Each row of numbers stands for one element and depends on some of the facts below. Use the named rows to name the rest.

Some facts about the elements:
ω: refers to; ξ: is of sort; Π: comes just before
beskasta (ω nizi, drakla) (ξ d)
boson (ω pumi) (ξ d) (Π skapu)
brobrotres (ω pufol) (ξ a)
butro (ξ c)
denin (ω makam) (ξ d) (Π klobis)
ditobir (ω plidra, gegros, nizi) (ξ c)
doti (ω fisko) (ξ a)
drakla (ξ c) (Π fligrek)
drasa (ξ d)
dregil (ω gegros) (ξ b) (Π razuk)
dremor (ξ b)
driklir (ω doti, pumi, mopum, zuda) (ξ c) (Π dremor)
drilos (ξ d) (Π legekek)
drirum (ω tefos, gegros, rubal) (ξ b)
drizu (ξ d) (Π pusti)
droba (ω molur, tefos, skubram) (ξ c)
dulek (ξ b)
falel (ω gegros) (ξ b)
fima (ω molur, kedem, roskur) (ξ a)
fisko (ω gegros) (ξ a) (Π grenu)
fligrek (ω tefos) (ξ b)
flobripi (ω butro, pumi) (ξ a) (Π lufi)
floplom (ω makam, gegros, legekek) (ξ a)
florer (ξ d) (Π ploren)
floskis (ξ a) (Π plura)
fogris (ω doti, gegros) (ξ d)
fufes (ξ b) (Π zuda)
fugrok (ξ a)
galoko (ξ b)
gegros (ξ b) (Π nobugi)
gima (ω nizi) (ξ b)
gipin (ξ b) (Π zodro)
gipoge (ω brobrotres, nokis) (ξ a) (Π tribram)
gipor (ω plidra, nokis) (ξ d)
goflis (ω gegros, florer) (ξ d) (Π sastum)
gostam (ω boson, pladrik) (ξ d) (Π lizubras)
grastum (ω sitri, plesko, pladrik) (ξ b) (Π regrum)
grenu (ω movibre) (ξ c) (Π drilos)
gribru (ξ c)
grigrefek (ω pusti) (ξ d) (Π ploklu)
guklen (ω plidra) (ξ c)
kamol (ω keril) (ξ a) (Π doti)
kedem (ξ b)
keril (ξ a) (Π flobripi)
kibovor (ξ a) (Π klosun)
kigren (ω stelo) (ξ d) (Π losin)
klobis (ω molur) (ξ c) (Π driklir)
klogu (ω regrus, gipoge, liflak) (ξ d)
klosun (ξ a) (Π grigrefek)
kluskil (ω dulek) (ξ a)
kurum (ω razuk, trogok) (ξ c) (Π denin)
kuvimar (ω kurum) (ξ d) (Π keril)
legekek (ξ a) (Π dulek)
liflak (ω fisko) (ξ c)
lizubras (ω gegros, pumi, plesko) (ξ b)
losaze (ω gostam) (ξ d) (Π gribru)
losin (ξ d)
ludor (ξ c)
lufi (ω klobis, plesko) (ξ a) (Π nokis)
makam (ω gegros, fisko, plesko) (ξ d) (Π roval)
mezur (ω legekek, plesko) (ξ d)
mifema (ω boson, gegros, trogok, fisko) (ξ d) (Π floskis)
mokom (ω plubrur) (ξ c)
molur (ω trogok, fisko, nizi) (ξ d)
mopum (ξ b)
movibre (ω gegros, trogok) (ξ d)
munur (ω brobrotres, gipin) (ξ d)
mutem (ω nunaflos, trozu, liflak) (ξ c) (Π tretis)
nadon (ξ a)
nizi (ξ d) (Π truvis)
nobugi (ω tefos) (ξ c) (Π gipoge)
nokis (ω trogok) (ξ a)
nunaflos (ω doti, gegros, falel) (ξ d) (Π plidra)
pladrik (ω lizubras) (ξ d)
plagur (ξ a) (Π zestir)
pledran (ξ d)
pleku (ω lizubras) (ξ b) (Π zarebim)
plesko (ω gegros) (ξ a)
plidra (ξ b) (Π tifler)
ploklu (ω brobrotres) (ξ b)
ploren (ω grigrefek, fisko, stelo) (ξ d) (Π pumi)
plubrur (ω gipor, steram, drilos) (ξ c)
plugrotrem (ω ploklu, dremor) (ξ c) (Π skubram)
plura (ω guklen) (ξ b) (Π boson)
poki (ω roskur) (ξ c)
poskem (ω doti, pumi) (ξ d)
pufol (ω lizubras, gegros, fisko, plesko) (ξ b) (Π steram)
pumi (ω makam, gegros, roskur) (ξ b) (Π tefos)
pusti (ω molur, dulek) (ξ c) (Π fugrok)
razuk (ω boson) (ξ c) (Π viskar)
regrum (ω liflak) (ξ c) (Π pufol)
regrus (ω trogok, pumi) (ξ c) (Π zekon)
ritropus (ω losaze, trogok) (ξ a)
robres (ξ a)
roskur (ω plesko) (ξ a) (Π nizi)
roval (ω pumi, roskur) (ξ c) (Π brobrotres)
rubal (ω falel) (ξ b) (Π zome)
sastum (ω pusti, nokis) (ξ d) (Π skiple)
sebral (ξ a)
sitri (ξ c) (Π trozu)
skapu (ω falel) (ξ a)
skiple (ξ a) (Π mutem)
skiplum (ω lizubras) (ξ b) (Π losaze)
skubram (ξ d) (Π sebral)
stelo (ω steram) (ξ c)
steram (ω roskur) (ξ c) (Π poskem)
tefos (ω steram, legekek) (ξ d)
tibren (ω fisko) (ξ b)
tifler (ω gipoge) (ξ c) (Π poki)
tragan (ω vasun, falel) (ξ c) (Π rubal)
tranun (ω gipin) (ξ b)
trekle (ξ a) (Π grastum)
tretis (ξ a)
tribram (ω driklir) (ξ b) (Π plubrur)
trogok (ξ c) (Π vosul)
trozu (ω molur) (ξ b) (Π ludor)
trukle (ξ a)
truvis (ω grigrefek, fisko, pufol) (ξ a) (Π makam)
vasun (ξ c)
vedril (ω gegros, gipor, nizi) (ξ c)
veza (ω lizubras, klosun) (ξ b)
viskar (ξ a) (Π plesko)
vosul (ω makam, falel) (ξ c)
zarebim (ξ a) (Π drizu)
zekon (ω zome, steram) (ξ a) (Π skiplum)
zestir (ω molur, steram, skiplum) (ξ d) (Π kibovor)
zeto (ω regrus, sitri, skiplum) (ξ a)
zodro (ξ b) (Π drakla)
zome (ω drizu) (ξ c) (Π kigren)
zuda (ξ d) (Π nunaflos)

Known rows:
zestir: [-20 -28  20  22 -12  -1  -2  53  -7  19  -4 -19  14   8  36 -46 -12  40
  18 -28 -25 -21   4  32   6 -41 -34  29  15 -28  29 -24   4 -45 -11  30
   1 -39]
klosun: [-16 -15  -8 -28  36  -9  23 -27  26 -18   9  -1   8 -20 -25  19  30   3
 -16  -1  16  12 -22  29 -17  15  22 -23 -15 -13   2   6  25  39  12  -3
 -11  68]
gipor: [  2 -23  21  33 -15   4   3  30  -5  17  -5  -3  12   7  32 -32  -6  50
  30 -13 -32 -25  16  27  -5  11 -14  11  33 -18  18  -5   0 -31 -15  -4
  -7 -36]
doti: [-21 -16 -59   6 -30  23  -1 -54  11   6 -56 -16  25  31 -22  18 -37  -7
 -37 -20  57   6  39  10  -5 -28 -24 -39 -15 -13   6  12   5 -12   3  31
 -14  22]
drasa: [-21 -24  35  20  -3   1   4   1  19   5  26   6 -19  -6  31  -1  15  16
  29  -8 -47 -13  -3  51  -8  15   1   9  37 -31  27  -9  17 -19 -13   3
 -33 -18]
viskar: [-24 -16 -11 -12  19 -28   9 -24  24  -7   9 -10  -1 -20  -8  17  29  -7
 -22  12  23  11  -6  26  -3  10  29 -25 -26 -15  -1  -2  27  44   8  19
  -3  59]
plagur: [-17 -24 -16  -3  28 -21  -7 -31  33  -9  17 -21   1 -37 -10  17   8 -27
 -21   6   8  30  10  18   2 -11  -3 -33  -3  -3 -11 -11  21  44 -17  14
   8  51]
zome: [ 24  17  -1 -12   9  -4 -13  19 -18  -5   4   3  -7  -5 -23  -8  10 -41
 -24  17  28  17  -9 -23   3 -23   9  20 -32  25 -30  10   1  35  33  -1
  24  33]
vasun: [ 21   4   4 -19  31   2  -4  -1 -11 -16  35  -1 -17 -25 -27  12  10 -65
 -31  29  16  32 -16 -14  -1 -12  25   3 -14  26 -33   7  -1  41  28 -16
  -5  36]
pladrik: [-41   6   7   0 -16  18 -33 -22  41   8   8  35 -11  47  39   9  13  31
  41 -24 -62 -48   2  34 -22   7 -53  17  -1 -22  33 -10  32 -50   0  25
   9 -27]
droba: [ 28  10   1 -19  14  -2  -2  44 -38  -7  -8 -12  14 -21 -29 -26 -13 -37
 -33   9  51  17  -5 -32  -1 -48 -13  23 -21  32 -34   6 -16  23  18   7
  15  18]
tretis: [ -5  -9   0 -34  36 -11  15 -29  16 -19   5 -10   9 -36 -25  11  23  14
 -24  12  37  -2 -23  25  -7  28   8 -27 -23   0  -1  14  24  31 -13   6
 -24  42]
razuk: [ 30   3 -30  -6  16  19 -24   6 -17   9  17   1   4   5 -10   5 -15 -33
 -31   6   6  11  18 -36  10  -9   0   0 -33  47 -40  15   3  20  44 -10
  23  15]
drirum: [  6  23   9  15 -32  -4  18  23 -24   0 -17   4 -10  14   6   1 -10   9
  29   9   4  10  -2 -36  29  -2  34   2  17  -7  14 -17 -46 -26 -20  -9
  -1 -47]
kibovor: [-15 -19  -7 -14  20 -28   7 -26  25  -7  11 -10   0 -22 -12  10  29   3
 -24  10  21  14  -4  20  -1   9  33 -25 -27 -14   0  -1  27  44   2  12
   1  59]
dulek: [-11  15  24 -11  21  -7  17  11 -12 -13  12  13  -5 -31  -7  11  14 -14
   5  11  -9 -16 -47  19   5  21   6  28  23 -12  -3  13  -6 -19 -12 -25
 -37 -37]
skiple: [-22 -17  -7 -13  21 -27  13 -24  23  -4  12  -6  -3 -18 -14  10  31   2
 -20   9  15  12 -11  23   3   7  31 -23 -26 -16   1  -3  34  42   3  14
   0  59]
mutem: [ 31  17 -11 -21  13  17   8  18 -28 -16  -7   4   8  -3 -42  -3  -1 -33
 -27   4  40  10 -15 -36 -14 -13  -6  20 -18  29 -26  21 -16  20  37 -15
  12  31]
tragan: [ 33  12   1  -5  15  -9 -14  27 -24  -3  20 -16  -6 -23 -18 -14 -17 -55
 -19  23  24  40  13 -44  11 -36  -1  -1  -9  40 -32  -7 -21  34  -2  -4
  26  18]
kedem: [-30  10  12  11  15 -11   8   5   3  -6  19  11 -14 -15   6  20   5 -30
   8   5 -26   3 -30  12  12   5   9  18  21 -19  -4   4  -2 -10  -9 -17
 -27 -24]
fufes: [-26   6   5  24  12 -17 -14   9  12  -4  22   2 -18 -20  15  13  -1 -48
   9   7 -38  14  -9   5  12 -11   1  17  32 -13  -7  -8  -7  -7  -9 -16
 -12 -28]

Name these rows:
No name comes twice in this set of rows, the named rows included.
[ -4  -7  30   4 -10  15   5  18  -8   4 -22  -1  13   4  12 -25 -11  51
  15 -14 -10 -55 -15  40 -19  11 -39  23  27 -18  28   9   0 -47 -26   5
 -22 -44] : grigrefek
[ -3  15  10  13 -67  41  19 -42   3   0 -41  26 -22  68  14  11  -4  47
  55 -22  -6 -29  21   7 -19  26  12 -23  35 -33  60  -4 -31 -63 -25   7
 -14 -37] : makam
[-31  31 -11  -3  -1   5 -20  -8  13  -1  -4  26  -4  21  11  16   6 -11
  18 -10 -34 -18 -19  -7   2  -1 -28  29  -4  -4   5  -4  -2 -34  10  -1
   9 -38] : veza
[-13  20  10   6 -22   3  11  14 -31  -1 -21  15  16 -12 -11 -12  -3  30
  14 -10  -7 -19 -48   9   0   8 -25  40   6   4 -17  11  -1 -34 -13 -25
 -17 -38] : ploklu
[  8  26  -1  33 -51   6  12  -5  -3   2 -14   2 -26  26  12  23 -19  -8
  45  15  -6  27  30 -47  28   5  40 -19  35  -1  21 -23 -55 -28 -44 -10
   6 -58] : dregil
[ 23   0   0 -15  13   3  -6  36 -32  -2  16 -16   1 -12 -19 -18 -14 -42
 -38   8  34  29  -2 -40  23 -58  10  14 -35  32 -33  -3 -20  25  29  17
  21  17] : nobugi
[ -4  -7  15  20 -11 -14  16  47 -26  12   4 -15  -5   0  20 -24 -15   9
  18   0  -4  21  -2 -25  42 -19  36  15  11  -8   8 -24 -42 -16 -16   0
   1 -48] : rubal
[ -6 -11 -26  -3  15 -21 -12 -18  21  -5  -1 -26  20 -23  -5  -3  -4  -1
 -16   0  14  16  19  -3  -3 -10 -26 -28 -11  -1  -3 -12  17  29 -21  20
  23  36] : kamol
[-37  26 -17   7  -5  -2 -37 -15  33   1   3  25  -7  18  18  24  -7 -33
  23  -3 -46  -5  -2 -15   1 -19 -48  26   4 -10   7 -14   2 -37   0   4
  18 -40] : pleku
[-22 -23  25  31  -1 -11  -6   3  30   5  29   0 -28 -11  37   3   0  -6
  27  -1 -58   1   9  43  -9   0  -7  -5  46 -30  20 -17  15 -18 -32   0
 -25 -23] : florer
[ 26  18   8 -40  39   7  -3  -5 -16 -23  30   7 -20 -34 -42   8  11 -52
 -36  25  27  11 -32  -4  -7   8  18  10 -16  39 -34  24   0  26  19 -20
 -21  24] : gribru
[ 30  23  14 -29   6  15 -10   4 -37 -12  13  14   4 -16 -41 -22   6  12
 -10  12  24  11 -36 -23   2  -6 -19  23 -47  59 -40  17   2  21  15 -19
  20  25] : poki
[ -2 -14  58  -3   3  -6  30  63 -11  -1  -7  -6   4  -1  16 -45  10  61
  35 -22 -15 -28 -33  19  -9 -17 -20  38  18 -32  48 -18 -14 -32 -19  18
   6 -21] : tefos

The same elements again, as new rows of numbers:
Known rows:
drizu: [ -7   3   0  24  36  13 -30  33  37 -15  13  17  13  37 -26 -19   9 -20
  14 -15 -16 -34  -1  33 -35 -33  32 -27  44  34 -37  68  11  28]
mezur: [-25  -3  15  31  36  20 -13  36  27 -12  13  17   5  36 -21 -24   2 -18
   6 -23 -21 -28  -4  46 -21 -51  37 -11  50  28 -33  61 -10  53]
plesko: [-48   2 -14   0  26  30  15  92  22   4  15   1 -14 -25  -4  -5  -3  -2
  13  -4 -39  22 -17  33 -33 -34  86 -20  21  26 -33  65 -45  57]
fugrok: [ -8  33  -3  10  24  19  20  82  32  18  34  19   8   0 -16 -17   0  16
   4  10 -13  11  -3   9 -49 -22  62 -27  26  43 -28  64   3  -3]
ludor: [ -1  24 -21  20  16  52  -3  15  17  -8  19  26   9  -3 -19 -18   2   7
  29 -18   8 -13   8  21 -30 -13  35 -48  32  14 -29  48  30  58]
fisko: [-38  25 -29 -26  49  11  -1  61  45 -21 -26  15 -48 -30 -14   6 -11 -30
  -5   1  15   8  -2  50 -25 -66  46 -59   2  21 -70  69 -40  93]
ploren: [-25   4   7  19  43   9 -13  27  40 -13  -6  14 -16  39 -30 -10  11 -33
  -2 -15  18 -30   9  53 -26 -56  10 -46  41  25 -52  73   7  59]
pumi: [-51  34  -4  48  11  54   4  40  37 -33  50  -2 -40  -7 -22 -23   5   5
  26 -11 -23 -29 -16  70   5 -14  48 -41  20   4 -56  42 -42  16]
flobripi: [ -1  61  -1  18  27  13  12  76  39 -10  28   9 -15   7 -14 -20  -8  11
   0   6  -2   1 -17  30 -12 -31  56 -23   8  23 -51  65  -7  32]
grigrefek: [-42 -10  26  39  26  15   7  35  29  16  24  -3   4  39 -16 -11  15  -7
   6  -5 -16 -21  -4  29 -47 -30  34 -32  66  33 -29  76  26   4]
goflis: [-29  -4 -15  13  48   7 -36  20  36 -43 -17   4  -7  19 -26 -17  -8 -42
  23 -22 -18 -33 -13  56 -26 -54  41 -24  37  17 -43  63 -15  83]
trogok: [  2  52 -36   5  30  29 -18 -28  24 -34   2  14   3  -6 -15 -16 -18   2
  41  -5  23 -30  -6  26 -17 -23  30 -44  12  16 -54  48  32  90]
nokis: [-37  58   5  15  17 -10  33  47  32  12  31 -23  -7  -5   5 -10 -21  15
  14  31  -5  -1 -25  11 -48 -17  68 -27  24  45 -41  73  28  -1]
drasa: [ -9   6   6  28  39   9 -25  27  31 -20  12  22  10  34 -24 -18   3 -18
  13 -18 -15 -36  -2  39 -34 -38  30 -23  50  35 -38  58   7  30]
pledran: [ -9   3   5  26  43  11 -23  26  30 -20  11  23  10  34 -22 -17   3 -18
  12 -18 -16 -34  -4  39 -33 -40  31 -24  49  38 -34  63   5  32]
klobis: [-31  25   7  10  22  68  18 -19  13   8  13   6  22   2 -15 -26 -11  13
  38  10  27   1   1  16 -26 -36  28 -25  37  11 -30  45  21  77]
denin: [-23   6   2  27  41  13 -25  30  39 -31  -2  10  -7  37 -29 -21   2 -25
  12 -21  -7 -31  -9  50 -23 -47  26 -25  44  20 -40  66   0  50]
pladrik: [-29   5  15  58  23 -19 -19  26  15  15  18  13  -5  52  -9 -37  -4 -25
  15 -27 -28 -29  14  46 -21 -36  45   3  24  45 -22  75  -3  88]
plugrotrem: [  3  39 -27  21  24  38 -12   5  27 -29  -2  23 -12   3 -24 -32  -9  -4
  33 -22  26 -11   6  35 -16 -28  22 -44  13   0 -31  45  28 101]
mutem: [-22  18  -8  33  10  51  22  27  18   8  22  12  -4   3 -15 -15   5  13
  19 -13   8  -1   7  21 -35 -10  34 -49  36   8 -20  58  41  52]
gima: [-40  31  -4  28  19  26  12   6  35 -15  33  11 -18  -7 -19 -37 -11 -13
  34   5   5 -28  15  52 -34 -27  26 -35  22  36 -27  25 -19  16]

Name these rows:
No name comes twice in this set of rows, the named rows included.
[-44  29   0  43   6  30  18  26  37  -3  49   2 -27   2 -23 -33   0  -3
  28   1  -6 -24  13  52 -35  -9  32 -43  24  30 -28  38  -8  -4] : tribram
[-42  30  -3  55   1  10  -1  17  27  17  43   6 -29  14 -16 -55  -7 -17
  37  -1 -11 -19  37  58 -22 -11  37  -9  -9  43 -14  41 -27  57] : skiplum
[-15  51  16   6  43  29  28  55  33  -6  18  13   6   5 -15 -28 -14  10
   8  21  13  12 -15  26 -22 -54  48 -10  24  28 -41  49 -19  40] : fima
[-12  48 -24  31  16  35  -2   6  24 -22  18  11 -14   6 -16 -22  -9  11
  25 -18  21 -18  -3  34 -11 -15  30 -45  16   4 -39  57  37  79] : razuk
[-28   9  11  40  35  -7  -5  20  33 -20   6   2  -3  33 -18 -24  -5 -18
  12 -13  -6 -35 -10  37 -39 -42  34 -20  48  29 -27  65  23  42] : gipor
[-60  15  13  61  -7  15  37  45  30  20  61  -5 -31   4 -14 -35   9   1
  24   2 -14 -15  21  40 -60   8  39 -47  33  36  -7  51  11 -29] : ploklu
[-18  67  -3   4  34  -7  18  47  37 -13  15   1 -13  -1  -6 -18 -20   7
  12  16   8  -5 -18  25 -36 -43  51 -24  13  37 -46  59   5  40] : ritropus
[-25  37   0  -3  35   9  21  69  41  11   8  21 -29  -2 -19  -7  -1  -4
 -10   7  20  10  11  35 -34 -40  32 -48   8  29 -50  69  -5  45] : truvis
[-24  19   9  31  40   0 -21  12  36 -24  -3   3  -3  38 -24 -26  -5 -25
  17 -10   2 -35  -6  47 -31 -48  27 -21  45  24 -36  66  12  58] : sastum
[-29  -3  20  41  30  18  -2  40  33   0  19   5   4  41 -23 -19  10 -12
   8 -12 -14 -24  -6  35 -39 -36  29 -28  59  26 -33  73  19  24] : kigren

Now the same elements, written a new way:
Some rows with their names:
klobis: [ 12 -15 -28   0  15  29  30  -1 -28  -8   5   3 -18]
molur: [  0   6  -5   2  45  18   6  36  12  19 -13   7  24]
zestir: [ -6  -1   4  -6  26  21   9  23 -26  -3  -7  15   3]
sebral: [-40  -9  -9  -7 -16 -74 -11  -5 -14  -8 -25  -4   6]
stelo: [ 18 -18 -26  -7   2  33  31 -22 -45 -20   7   5 -15]
kigren: [ 15  -4  -9   1  25  20  -5  -9 -30   0  -3  12   8]
trukle: [-35  -6  -6 -10 -13 -60 -11 -15   2  -7 -31  -8  17]
tifler: [ 19  -5 -37  -2  14  48  46 -45 -10 -15  -4  -3   3]
plidra: [  8  -7  -8  -5   8  21  -6  -2  -9  -5 -16   1   6]
nunaflos: [  0 -12   5   3  29  -4  12  21 -20   9  11   6   2]
doti: [-31  -4   5  -5  23 -38  -5  19  12   3 -31  16  40]
zuda: [ -9  -3  -1 -11   9   4   7  13   6  -7 -17   6   3]
tribram: [  9  -3   6   2  27  34  -2  -1 -28   2 -10   6  12]
mezur: [  3  -7   8  -1  24   5   2   0 -27 -12  -6  16   8]
tranun: [ -7  -3  13  -3  24  20   6  15 -22  -4 -12   8  14]
gima: [ -5  -2  15  -2  26  24   7  18 -15   3 -13   7  16]
pleku: [ -7  -4  41  -2  23   3  -5  13 -28 -13 -24  15  24]
butro: [ 12 -16 -28 -11  -8  21  28 -28   2 -19 -13 -10 -13]
rubal: [ -9  -5  15  -7  28  28  19  32 -19   6  -2   2   6]
roskur: [-35 -12  31  -5  -2 -66 -17 -24 -47 -22 -24   9  30]
pledran: [ -1  -5  -8  -7   8  -6   3   3  -1  -9 -16   1   5]

Rows to name:
No name comes twice in this set of rows, the named rows included.
[ -4 -12  27  -3  30 -10   0  24  -6   1 -10   2  20] : goflis
[ 34 -13 -16  -3  -3  36  33 -66 -35 -19   4  -5   5] : poki
[-14  -4   7 -12   7  17  13  20  -3 -10 -22   6   3] : zodro
[-29 -16  26  -1  19 -66  -6  18  23  -3 -29  10  56] : fisko
[ -2   4 -26  -6   9   3  13 -26   5 -17 -17   5  17] : losin
[ 14   1  -2   3  36  21  -7  -6 -20  10  -5   4  11] : losaze
[-37  18 -10   2  29 -26   3 -20  17  29 -30 -26  38] : nokis
[ -8   1  11  -5  34  34  13  40 -15   3 -12  12  11] : trozu
[-38   0  -2   1  10 -53 -13   6 -26  12 -17  -5  12] : gipoge
[ -6  -6  32   8  32   6   7  10 -47   0  -1   6   8] : pumi

